[-0.30  0.14 -0.89  0.04  0.41  0.21 -0.85  1.27  0.06  0.64 -1.60 -0.16
 -0.69 -1.42 -0.79  0.39 -0.84  0.25  0.49 -1.09  1.33 -0.08 -0.99  0.65
 -4.21 -1.18 -0.70  1.19 -0.17 -0.92 -0.07  0.72 -0.20  0.10  0.93 -1.12
  1.94 -0.37  0.26  1.24 -1.49  0.13  1.05  1.31 -0.40 -0.55 -0.60 -0.06
 -1.25 -0.68  2.03  0.19 -0.95  0.90  1.27  2.08  0.97 -1.40  0.12 -0.41
  1.41 -1.13  2.16 -0.70  3.11  1.71 -0.89 -1.32  0.21] | <15>/(42)
[ 0.03  0.00 -1.25  0.78 -0.20  0.50  0.27 -0.41  0.86 -0.90  0.65 -0.39
  1.23 -0.19  0.88 -1.10  0.03 -2.16  1.59  2.00  0.76 -0.02  2.32 -1.12
  6.16 -1.64 -0.96 -0.13 -0.28  1.04 -0.03  1.59  0.17 -0.23 -0.98  1.27
  1.27  1.74  2.59 -1.77  2.67 -0.35  0.33 -1.95 -0.18  0.03 -0.46 -0.58
  0.52 -1.92  0.43  0.45 -0.28  1.34  0.09 -0.40  0.09 -0.38  0.93 -1.65
  0.36  0.01  0.31 -0.36 -1.13 -1.41  0.62  0.29  0.74] | <14>/(41)
[-0.80  0.98  0.07 -0.33  0.27 -0.30 -0.43  0.86 -0.79  1.00  0.17 -0.87
 -2.47 -1.36  0.56 -0.39 -0.06  1.13 -0.49 -0.19 -0.30  0.12 -0.41 -0.21
 -4.55 -2.70  0.81  0.34  0.23  1.79  0.30  2.93 -2.67 -0.36  0.82  1.69
  4.25 -0.12 -0.33 -0.09 -1.54 -0.49 -1.21  0.55 -0.38  0.13  0.97 -0.70
 -1.27 -0.62  1.68  0.19 -0.82  0.48  0.23  0.76  1.06  0.36  0.61 -1.55
  0.97 -0.89 -0.68 -0.25  1.90  1.00 -0.65 -0.03  1.06] | <15>/(40)
[-2.20  1.27  0.72 -0.43 -0.35 -2.21  0.67 -3.26  0.31 -0.99  0.08 -0.19
 -2.68 -2.93 -0.03 -0.12 -0.37  0.76 -0.53  0.25 -1.95  0.30  4.08 -1.57
  2.27 -1.57  0.59 -0.61 -0.50  0.47  0.14  1.78 -2.25  0.42  2.68  4.07
  0.15 -0.73  0.20 -0.44 -1.95 -1.43 -1.12  4.05  1.13 -0.76  2.19  0.16
 -1.69 -2.88  0.17 -0.35 -0.75  1.52  0.87 -0.95  2.13  0.03  0.70 -3.79
  0.58 -1.86  0.06  0.90  3.53  2.17 -1.10 -0.49  0.22] | <14>/(37)
[-1.54  0.96  0.27  0.60  1.40 -0.07  0.31 -0.32 -0.53  0.73 -0.66 -0.15
 -1.79 -1.87 -0.48  0.19 -1.12  1.69  0.60 -0.21  0.29 -0.14  3.48  1.41
 -1.29 -3.68 -4.60 -0.56  1.15 -0.69  0.06  0.94 -1.72  0.25  2.68  1.83
  2.46  0.21  0.51  0.37 -1.28 -1.20 -1.75  1.52  0.14  0.02 -0.45 -1.04
 -1.78 -0.97  0.86  0.07 -0.56  0.69 -0.11  0.11  1.52  0.34  1.79 -1.63
  1.31 -1.21 -0.22 -1.11  0.63  0.73 -0.68 -2.24  2.31] | <15>/(40)
[-0.45  0.74 -0.91  0.89 -0.21 -0.82  0.56 -1.21  0.67  0.39 -0.23 -0.08
 -0.44 -2.02  0.17  0.01 -0.12 -0.20  0.93  0.45  0.39  0.65  1.06  0.01
  0.05  0.29  0.37  1.35 -0.20  0.84  0.15  0.69 -1.20 -0.58  0.77 -0.62
 -0.01  1.23 -0.35 -0.91  0.14 -0.64 -1.12 -0.12  0.97  0.12  0.28  0.01
  0.08 -2.08  0.45  0.13  1.58  0.01  1.56  0.73  0.69 -0.27 -3.26 -2.50
  0.11 -0.40 -0.67  0.25  1.79  0.92 -2.55  0.26 -0.92] | <14>/(37)
[-0.76  0.25 -1.78  0.60 -1.17  0.26  1.24 -0.44  0.67 -0.49  0.41 -1.72
  0.52  0.15  1.81 -1.29  0.74 -0.20  1.21  0.91  0.55  0.32 -0.03  0.48
  2.69 -2.11 -0.75 -0.07  0.42  2.05 -0.28  0.16 -4.24 -0.29  0.73 -1.33
  0.61  2.64  2.51 -1.24  2.73  0.51 -0.20 -0.92  1.99  0.27  0.19 -0.97
  0.69 -0.77 -1.12 -1.51  0.91  0.26  0.85  2.85 -1.81  0.56  0.45 -1.23
 -0.05 -0.38 -0.72 -0.17  0.17 -1.47  3.93  0.30 -1.02] | <14>/(41)
[-0.52  0.51 -1.34  1.01  0.13 -0.87  1.40 -2.34  0.38  0.43 -0.37  0.27
 -1.07 -2.41  0.33  0.34  0.37 -3.03  1.88 -0.96  0.35  0.25  3.41  3.39
  0.14  0.34 -0.47  1.32  0.41  1.66  0.08  2.08 -1.41  2.29  0.06  1.22
  2.73  8.76 -1.10 -1.09 -0.16 -1.26 -0.33  0.23  1.30 -0.91 -0.04  0.89
 -0.99 -2.05 -0.65 -0.85 -0.42  1.08  1.72 -0.02  1.08  0.43 -0.10 -3.75
  0.04  0.60 -1.07  0.18  4.15  0.57 -2.73  1.10  0.16] | <14>/(37)
[-1.23  1.78 -1.39  0.68  0.55 -1.86  1.24 -3.08 -0.26  0.04 -1.05 -0.24
 -0.76 -3.00 -0.37  0.32 -0.56  1.29 -0.44  0.16  0.20 -0.15  4.50  0.61
  0.50  1.85  0.39  1.70 -0.78  0.25 -0.42  2.60 -2.84 -0.78  1.54  0.21
  2.70  0.33 -0.41  0.18 -0.43 -1.73 -0.89  3.95  1.16 -0.44  0.50 -0.61
 -1.18 -2.36 -0.08  0.03 -0.02  0.20  1.93 -0.86  2.10  0.85  0.12 -3.71
  1.09 -0.48 -0.56  0.18  5.54 -0.43 -1.90  0.90 -0.11] | <14>/(37)
[-0.73  1.50 -0.76 -0.26 -0.98 -0.54  0.21 -0.50 -0.14 -0.59 -0.73  0.23
  0.00 -3.15  0.50  0.12 -0.21 -0.11  0.71 -0.60  0.74  0.40  2.66 -0.04
  1.47  0.61 -0.11  0.78 -0.49  0.41 -0.62  0.52  0.69 -0.33 -0.68 -0.28
  0.82  1.41  0.29 -0.81  0.82  0.13 -0.59  1.34  1.51 -0.80  0.80 -0.54
 -1.00 -3.49  0.50 -0.17 -0.08  0.87  1.36 -0.78  1.41  0.98  0.84 -2.91
 -0.24 -0.26 -0.64 -0.28  2.03  0.12 -2.08  0.71  0.20] | <14>/(37)
[-1.10  0.64 -1.27 -0.08 -0.51 -0.01  0.59 -2.35  0.01 -0.02  0.06 -0.72
 -0.74 -2.08  0.02 -0.98 -0.24  0.09  0.48  0.56 -0.26  0.75  2.20  0.43
  3.11 -0.43  0.58  0.85  0.21 -0.13  0.56  1.24 -3.04  0.22  0.63  0.66
  2.14 -0.20  1.37 -0.98 -0.37 -1.83 -0.75  1.00  1.47 -0.66  3.32 -0.66
  0.39 -2.72  0.25 -0.66  1.08 -0.19  0.87 -0.56  1.98  0.45  0.97 -2.17
  0.16  0.24  0.43  0.74  3.81 -0.73 -0.67 -0.22  0.40] | <14>/(41)
[-1.23  1.15 -0.82 -0.40  0.24 -0.97  0.60 -1.87 -0.51 -0.78 -0.08 -0.47
 -0.85 -1.81 -0.52 -0.02 -0.69  1.74 -0.52  0.00  0.08  0.15  1.34  0.36
  0.39  0.01  0.42  2.33 -0.20  0.46 -0.10  2.99 -3.94 -0.25  1.65  0.73
  0.99  1.09  0.47 -0.99  0.67 -0.60 -0.16  2.06 -0.03 -0.18  1.03 -0.12
  0.33 -2.81  0.91 -0.71  0.37  1.00 -0.22 -0.67  1.64 -0.23  0.30 -3.53
 -0.10  0.50  0.00  0.23  1.80 -0.76 -1.47  0.82  0.25] | <14>/(41)
[-1.33  1.42 -1.12  0.09 -0.21  0.80 -0.64  1.13 -0.41  1.43 -0.76 -0.72
 -0.39  0.02  0.28  0.32  0.01  0.41 -1.15 -0.10  0.67  0.09  0.11  0.14
 -6.00 -2.82  0.69 -0.42 -0.45 -0.60  1.90  2.35 -1.17 -0.15  3.73  0.30
  4.02 -0.41  0.42  0.12 -3.46 -0.23 -1.05  1.03  0.20 -0.50 -0.09 -0.27
  0.32  1.60  1.20 -0.73 -1.03  0.31  1.02  0.78 -0.10  0.32 -0.44 -0.55
  1.62 -0.91  1.03 -1.82  0.15  1.20  1.85 -1.19 -0.02] | <15>/(42)
